Each row has two labels, one from each of two sets.
[ 21  -8  -7   9   0 -12   5 -20  -4  23  48  -8  12   9  -1   5 -18   3
   2 -42   0  10   4  -6  -1  -7  30   8 -12   9  -9  25   7 -38  -5   7
  -2   3   5  -8  -4] | <80>, <14>
[  7   5   0  -4   3  10  32   7  -6   4   3 -17   8  16  -6   7 -21 -10
   6  -9 -13   2  -6 -11   4   1   7   4  -4  12   1  17 -18  -1  -2  -9
 -16  -4 -63   1   1] | <72>, <15>
[  8   6 -13  -9  -8   3  39   8   0   1  15 -22   1  14  29  17  -4   4
   2 -62 -10  10  -9  -5 -16   0  25  -4   8   3 -11  16 -13   5  -8  -9
  -8  -1 -69 -21  -6] | <80>, <15>
[ 18  12 -12   3  12  -5  29  10   8   3   5 -44   2  14  11  32 -20  -2
  -9 -31   4   3  -6  -2  28   9  12   1   2 -12   3  17  10 -22  -1 -12
  10  -3 -49 -10  10] | <72>, <14>
[ 10   7   2  -9  -2  -7  16  12   6   7 -16 -28  -6   4  10  12  -7  -4
 -10  -3  -3   2  -5  -1   9  10  -5  -4   5   1   3   0 -31 -15   0 -13
   0  -8 -29 -10  -1] | <72>, <15>
[ -2  -1  -1 -18 -14   7   2   6   3   3   4  -2  -4  11   5  31  -8   0
  10  -8 -14  14 -23  -9   3   1  21  -7  -7  -1  -4  10 -25   7   1  -1
 -14   2 -27  -7  -7] | <72>, <15>
[  2  27   2 -12 -10  14  13  -9   2  18  -2 -32 -23 -14  38  22   6  -1
 -32  -5   5  -3  -8  12   9   6  -1 -16  15   4   2 -16  -7   8   9 -12
   5 -18 -39 -19   0] | <72>, <14>
[  5   5  -8 -14   7 -12  20   2  12   0  -4 -22 -13   0  29  18 -13   3
  -8 -38   1   7   0  -4  11   3   7  -7  15   1  -2   5 -12   5   1 -15
   3  -8 -51  -6  -5] | <72>, <14>
[ 28  12   3   8   0  -7  26  -2  -6   7 -13 -50   0  10   6  44 -18  -1
   2  10   0   4 -10   1  17   9  13  -3  14  -1  -6 -12  -4  -7   4 -12
  -2  -5 -51 -14  -3] | <72>, <14>
[  9  18  -9 -11  17   3  32  -3  -1   4  -8 -15  -4  20   3  29 -25   0
   0 -24  -9  14   7   5  16   8  20   7  -3   3 -19  14 -23  -2  -6  -9
  -2  -3 -98  -3  -1] | <72>, <15>
[  18   21  -10  -15    2   -7   39    9   11    4   -7  -36    2   16
   23   27  -32   -2   -6  -45  -20   15  -17  -14    6    0   17   -4
   13   -8  -12   18  -25   -3  -10  -18   18   -5 -107   -5    2] | <72>, <15>
[  9   2  14   4  -7  12  23 -14   0   3 -14 -28 -18  16   9  18 -11 -13
  -1   1   1  -1  -9  -8  12   8   6  -7   9  -7  -3  -5 -12   3  -1  -6
   1   0 -68 -20  -4] | <72>, <15>
[ -2   2  -6  -6 -10  13  26   5   6   1  22  -6   1  12  22  13 -12   7
   8 -23  -5   2  -8  -2  -6  -9  30  -2   0   9  -2  19  -7   5  -3   0
 -12   9 -48 -16  -2] | <80>, <15>
[-22  -1  -5  -7  -5   9  15 -14   3 -14   3 -29 -13   1  27  15  -9  14
 -13  -5   0  -1 -10  10   3   0  16  -6   1   0   0 -10 -16   4   1 -14
  -6   1 -37 -22  -2] | <72>, <15>
[ 23  11  12  -5   1  11  25   2  -8  15  -5 -32   1  13  18  28 -17   4
  18   3   3   8 -22 -19  12  12   6  -2  11   5   4  -7 -17   6   3 -20
   1  -2 -64 -35 -10] | <72>, <15>
[  6  10 -28   6   6  -9  11  23   3  -3  -1 -38  22   3 -10  29 -37  20
  -2 -33  -8  12  -3  -9   9   1  12   1   3  -6  -9  12 -12 -17   7  -6
  39  -9 -49   3   1] | <72>, <14>
[ -8  -1   1  -9 -12   0  12   2   4  -4  10 -31  -2 -10  22  23  -7  13
  -6 -20   7   5   0   2  -9  -9  17 -14   2   2   0 -18  -8   7   5  -7
  -5  -2 -18   0   6] | <80>, <15>
[-29  19  -4 -13  -4   3  29  -7   3  -1 -11 -23 -14   1  34  24  -6   5
  -4 -10  -2   2   7   1   2  -4  21  -6   4   5  -4   2   1  31  -1  -9
  -8  -8 -36 -14  -4] | <72>, <15>
[  5  13  -1   1   4   3   6   4  -3  -4  -5 -18   5  12 -10  20 -13   4
 -16  -2 -15   5   0   1   8  -5  10 -10  12  -1  -1 -12 -16   6   2  13
   0   1 -46   3  -9] | <72>, <15>
[ -8   9  -6  -2 -10   0  17   7   5   1  14 -17  -1   2  17  20 -16  14
   4 -23  -2   7   9   1  -1  -3  19  -6   8   1   1   7   0   9  -2  -8
   4 -15 -47  -9  12] | <80>, <15>
